Below are the code and all the weights of a small trained network. Each question names an input and a target symbol and asks about switching units off, where a switched-off unit gives its printed mean instead of its output.

import numpy as np


def w(rows, s, z=0):
    codes = np.array(rows[::2]) - 128.0
    scale = np.full(codes.shape[1], s)
    scale[-1] = z or s
    return codes * scale


def f(y):
    return y / 2 * (1 + np.tanh(0.7978845608 * (y + 0.044715 * y**3)))


def softmax(a):
    e = np.exp(a - a.max(-1, keepdims=True))
    return e / e.sum(-1, keepdims=True)


def log_softmax(a):
    a = a - a.max(-1, keepdims=True)
    return a - np.log(np.exp(a).sum(-1, keepdims=True))


def net(x, mask):
    ids = ['ΠΨΩβγδεζηθλμσφ'.index(c) for c in x.split()]
    T = len(ids)
    res = E[ids] + P[:T]
    r = res
    for j in range(3):
        rows = slice(4 * j, 4 * j + 4)
        q, k, v = (r @ M[0][rows].T for M in (Q, K, V))
        z = softmax(np.where(np.tri(T) > 0, q @ k.T / 4**0.5, -1e9)) @ v
        o = O[0][rows]
        res = res + np.where(mask[j], z, o[:, -1]) @ o[:, :-1]
    y = f(res @ A[0][:, :-1].T + A[0][:, -1])
    res = res + np.where(mask[3:15], y, B[0][:, -1]) @ B[0][:, :-1]
    return log_softmax(res[-1] @ U[:, :-1].T + U[:, -1])


Q, K, V, O, A, B = {}, {}, {}, {}, {}, {}
E = w([
[143,158,161],'Π',
[154,119,163],'Ψ',
[156,128,177],'Ω',
[77,134,45],'β',
[91,104,41],'γ',
[151,102,144],'δ',
[128,52,77],'ε',
[102,137,110],'ζ',
[113,237,165],'η',
[91,108,57],'θ',
[144,124,180],'λ',
[96,152,109],'μ',
[186,104,254],'σ',
[106,121,100],'φ',
],0.02)
P = w([
[212,229,52],'0',
[115,71,78],'1',
[79,51,158],'2',
[122,129,91],'3',
[67,33,163],'4',
[103,139,71],'5',
[60,43,174],'6',
[117,111,86],'7',
[43,6,135],'8',
[114,164,103],'9',
[71,82,234],'10',
[143,122,138],'11',
[42,13,172],'12',
[141,129,134],'13',
],0.013)
Q[0] = w([
[45,92,170],'h0',
[160,64,104],'h0',
[221,195,99],'h0',
[62,97,188],'h0',
[113,57,135],'h1',
[126,134,30],'h1',
[44,160,189],'h1',
[7,111,119],'h1',
[33,89,205],'h2',
[75,139,114],'h2',
[76,124,138],'h2',
[27,82,222],'h2',
],0.012)
K[0] = w([
[159,144,70],'h0',
[168,94,107],'h0',
[12,104,162],'h0',
[207,197,121],'h0',
[92,14,147],'h1',
[64,143,34],'h1',
[61,188,170],'h1',
[77,152,115],'h1',
[226,113,101],'h2',
[142,159,68],'h2',
[121,220,33],'h2',
[230,160,117],'h2',
],0.011)
V[0] = w([
[77,217,102],'h0',
[81,163,163],'h0',
[74,197,82],'h0',
[246,190,204],'h0',
[151,79,114],'h1',
[51,163,105],'h1',
[125,148,202],'h1',
[62,77,159],'h1',
[26,78,99],'h2',
[152,136,18],'h2',
[224,86,160],'h2',
[87,95,176],'h2',
],0.013)
O[0] = w([
[76,237,159,142],'h0',
[147,128,91,76],'h0',
[144,186,138,163],'h0',
[88,120,72,83],'h0',
[158,196,137,170],'h1',
[233,91,183,155],'h1',
[145,87,42,58],'h1',
[169,204,99,186],'h1',
[203,190,156,142],'h2',
[184,136,104,250],'h2',
[158,2,133,109],'h2',
[90,129,191,69],'h2',
],0.0084,0.014)
A[0] = w([
[114,58,175,181],'n0',
[85,84,97,63],'n1',
[149,155,101,14],'n2',
[106,86,93,39],'n3',
[144,147,116,47],'n4',
[129,155,115,136],'n5',
[92,84,130,255],'n6',
[2,159,82,157],'n7',
[181,144,159,89],'n8',
[183,189,72,179],'n9',
[92,156,129,167],'n10',
[125,106,165,106],'n11',
],0.015,0.0024)
B[0] = w([
[165,82,98,144],'n0',
[55,161,165,158],'n1',
[60,57,142,162],'n2',
[106,131,160,154],'n3',
[75,114,109,153],'n4',
[138,31,226,156],'n5',
[92,115,95,150],'n6',
[235,126,101,174],'n7',
[71,81,2,215],'n8',
[132,98,189,254],'n9',
[88,201,188,140],'n10',
[76,128,124,129],'n11',
],0.0067,0.02)
U = w([
[109,233,2,125],'Π',
[101,128,84,3],'Ψ',
[82,140,65,70],'Ω',
[27,153,181,169],'β',
[104,102,159,58],'γ',
[97,119,80,124],'δ',
[253,31,138,150],'ε',
[164,169,127,231],'ζ',
[182,236,64,60],'η',
[125,79,183,84],'θ',
[116,124,95,95],'λ',
[152,176,125,212],'μ',
[105,42,165,17],'σ',
[156,137,133,139],'φ',
],0.0092,0.0043)

Each question gives the input, a string of symbols that net reads in full, and the target symbol t.
The units are the heads (4 rows each of Q, K, V and O) and the neurons (one row each of A and B). Each row of codes is followed by its name. A weight is (code - 128) times the scale printed after its matrix; where a second scale follows, it is the last column's (O, A, B and U).
mask holds one flag per unit, heads first, then neurons. A switched-off unit (its flag False) gives its mean, the last column of its rows in O or B, instead of its output. The means were averaged over made-up inputs and are rounded, as every weight is.
A unit's drop is (log p(t) with every unit on - log p(t) with that unit switched off) / (log p(t) with every unit on - log p(t) with every unit switched off).
The circuit of an input: a set's keep is (log p(t) with only the set's units on - log p(t) with every unit switched off) / (log p(t) with every unit on - log p(t) with every unit switched off). Starting from the 12 units with the biggest drops (on a tie, the unit counted first), units are removed one at a time, each time the one whose removal leaves the highest keep (on an exact tie, the one counted first), for as long as the keep stays at least 0.8.
circuit, biggest first: the units of the circuit, biggest drop first
most important unit: the unit with the biggest drop
top k neurons: the k neurons with the biggest drops, biggest first
which heads matter: for each layer, one digit per head in row order, 1 if its drop is at least 0.15 and else 0, layers parted by /
input Π Ψ ε ε β ε γ Π β β ε ε δ, target Π: top 2 neurons : [n9; n7]
input η λ μ β β β Π, target η: which heads matter : 101
input η ε β β δ, target η: top neuron : [n7]
input ε ε Π ε λ ε Ω γ β ζ γ, target ε: circuit, biggest first : [h2; h1]
input Π Ω β ε Π γ Π, target Π: circuit, biggest first : [h0; h1]
input β β ε β β ε μ, target β: circuit, biggest first : [h0; n10]
input β δ ε Π ε Π, target ε: which heads matter : 110
input β ε ε β η Ω ζ ε β ε Ω γ φ, target β: which heads matter : 100
input Π ε η ε ζ ε Π ε ε ε β μ σ, target Π: circuit, biggest first : [h1; h0]
input β θ Π ε δ β ε, target β: circuit, biggest first : [h0; n7]
input σ μ β, target σ: which heads matter : 011
input ε ε φ, target ε: top 3 neurons : [n1; n8; n10]
input ε ε Π φ ζ, target ε: which heads matter : 001
input σ ε ε ε ζ ε Π, target σ: most important unit : h2
input σ ε ζ ε ε ε δ Π ε, target σ: top 2 neurons : [n1; n3]
input ε Π μ ε ε δ Ψ ε ε θ φ θ β, target ε: circuit, biggest first : [h1; h2]
input ε Ω ε γ, target ε: which heads matter : 100
input ε ε Ω β δ Π ε Π Π, target ε: top 3 neurons : [n1; n8; n10]
input Π λ β ζ ε φ ε β ε Π Ω Π μ, target Π: circuit, biggest first : [h0; n9]
input ε β ε β θ Π μ μ θ, target ε: circuit, biggest first : [h1; h2]
input β ε β θ Π μ Π σ ε ε ζ, target β: most important unit : h0
input β β β Ω λ, target β: which heads matter : 100
input ε β ζ, target ε: circuit, biggest first : [h2; h1]
input ε γ φ ε ε β σ ε η, target ε: circuit, biggest first : [h1; h2]
input Π ε ε β μ ε ε β ζ, target Π: which heads matter : 101
input ε ε β Π ε Π ε Π ε ε λ, target ε: which heads matter : 001
input β δ β ε ε Π Π ε σ η β, target β: which heads matter : 101
